Here is a tiny trained network, its code and every weight. The questions are about switching its units off for an input and a class, where a switched-off unit gives its printed mean instead of its output.

import numpy as np


def w(rows, s, z=0):
    codes = np.array(rows[::2]) - 128.0
    scale = np.full(codes.shape[1], s)
    scale[-1] = z or s
    return codes * scale


def norm(h):
    return h / np.sqrt((h * h).mean(-1, keepdims=True) + 1e-5)


def f(y):
    return y / 2 * (1 + np.tanh(0.7978845608 * (y + 0.044715 * y**3)))


def log_softmax(a):
    a = a - a.max(-1, keepdims=True)
    return a - np.log(np.exp(a).sum(-1, keepdims=True))


def net(x, mask):
    res = np.array(x, float).reshape(1, 8) / 4 @ E
    u = 0
    for l in range(2):
        y = f(norm(res) @ A[l][:, :-1].T + A[l][:, -1])
        res = res + np.where(mask[u : u + 5], y, B[l][:, -1]) @ B[l][:, :-1]
        u += 5
    return log_softmax(norm(res)[-1] @ U[:, :-1].T + U[:, -1])


A, B = {}, {}
E = w([
[162,97,104,131,145,102,162],'x0',
[160,181,83,166,190,99,209],'x1',
[147,141,112,15,167,133,123],'x2',
[241,152,76,217,147,141,95],'x3',
[58,176,55,149,161,91,139],'x4',
[100,51,55,136,91,255,155],'x5',
[71,52,135,125,151,97,201],'x6',
[155,130,173,202,204,160,66],'x7',
],0.0074)
A[0] = w([
[133,117,107,122,189,18,150,113],'L0N1',
[249,119,190,9,89,82,64,81],'L0N2',
[220,74,219,234,104,138,171,121],'L0N3',
[175,148,57,145,66,150,82,1],'L0N4',
[198,97,13,71,184,99,147,158],'L0N5',
],0.012,0.0045)
B[0] = w([
[76,234,194,133,207,124,197,213],'L0N1',
[107,193,214,17,85,5,48,254],'L0N2',
[195,42,4,228,81,189,70,228],'L0N3',
[69,255,84,223,70,43,102,156],'L0N4',
[227,69,175,211,106,239,173,222],'L0N5',
],0.0086,0.0076)
A[1] = w([
[43,45,86,21,90,124,165,2],'L1N1',
[131,123,150,216,174,36,96,54],'L1N2',
[29,111,175,172,193,175,17,169],'L1N3',
[174,180,108,4,81,132,119,62],'L1N4',
[141,96,118,187,143,153,57,181],'L1N5',
],0.013,0.0031)
B[1] = w([
[14,102,96,139,29,121,213,220],'L1N1',
[131,246,92,120,57,107,169,219],'L1N2',
[217,57,158,68,194,149,111,218],'L1N3',
[175,67,134,146,128,84,77,227],'L1N4',
[142,126,119,147,136,168,173,254],'L1N5',
],0.014,0.0058)
U = w([
[182,130,199,64,120,62,63,214],'0',
[96,119,97,123,166,131,97,2],'1',
[214,62,90,196,129,250,176,168],'2',
[30,38,113,67,61,133,160,200],'3',
[71,208,173,93,189,88,226,146],'4',
[117,88,126,64,192,161,68,56],'5',
[109,133,95,149,144,148,84,21],'6',
[167,224,62,175,86,123,126,152],'7',
],0.014,0.0061)

Each question gives the input, the list of numbers given to net, and the class t.
The units are the neurons (one row each of A and B). Each row of codes is followed by its name. A weight is (code - 128) times the scale printed after its matrix; where a second scale follows, it is the last column's (A, B and U).
mask holds one flag per neuron, layer by layer. A switched-off neuron (its flag False) gives its mean, the last column of its row in B, instead of its output. The means were averaged over made-up inputs and are rounded, as every weight is.
A unit's drop is (log p(t) with every unit on - log p(t) with that unit switched off) / (log p(t) with every unit on - log p(t) with every unit switched off).
The circuit of an input: a set's keep is (log p(t) with only the set's units on - log p(t) with every unit switched off) / (log p(t) with every unit on - log p(t) with every unit switched off). Starting from all 10 units, units are removed one at a time, each time the one whose removal leaves the highest keep (on an exact tie, the one counted first), for as long as the keep stays at least 0.8.
units of the circuit, in order: the units of the circuit, biggest drop first
most important unit: the unit with the biggest drop
top k neurons: the k neurons with the biggest drops, biggest first
top k neurons in layer l: the k neurons of layer l with the biggest drops, biggest first
drop of u: that unit's drop, to one decimal
input [-8,-5,1,-7,4,-5,-1,8], class 5: top neuron in layer 0 => (L0N2)
input [0,3,7,-1,-3,3,-3,4], class 0: top 2 neurons in layer 0 => (L0N2, L0N3)
input [8,7,8,-5,3,6,4,-6], class 2: top 2 neurons => (L0N5, L0N2)
input [5,-5,-2,8,-8,-5,1,-2], class 7: units of the circuit, in order => (L0N3, L0N2, L1N3, L1N2)
input [-8,-4,2,5,6,-3,1,8], class 2: top 2 neurons in layer 0 => (L0N2, L0N1)
input [6,4,7,0,3,0,-1,4], class 2: top 2 neurons => (L0N5, L0N2)
input [-7,3,1,1,1,8,-8,0], class 7: top 3 neurons => (L0N4, L0N3, L0N5)
input [-5,8,-3,-3,2,-5,-7,4], class 4: top 2 neurons in layer 1 => (L1N4, L1N3)
input [-3,8,-1,2,2,-6,-5,-4], class 4: top 2 neurons in layer 0 => (L0N3, L0N1)
input [2,-6,2,5,7,-2,1,8], class 2: top 2 neurons in layer 1 => (L1N3, L1N5)
input [7,-4,7,8,5,-3,8,1], class 4: top 2 neurons => (L0N1, L0N3)
input [-7,5,6,-5,2,3,-2,1], class 3: top 2 neurons in layer 0 => (L0N1, L0N3)
input [-4,-7,-2,4,2,-8,7,-4], class 4: top 2 neurons => (L0N1, L1N2)
input [4,-4,7,5,8,1,8,-1], class 2: most important unit => L0N5
input [8,-3,4,3,-5,8,-7,-1], class 7: top 2 neurons in layer 0 => (L0N4, L0N2)
input [4,-4,8,6,5,1,3,-4], class 2: drop of L0N5 => 3.9
input [4,-2,3,-2,2,0,-8,-8], class 0: drop of L0N3 => 0.0
input [-4,4,4,1,1,-2,-7,-3], class 0: drop of L1N4 => 0.1
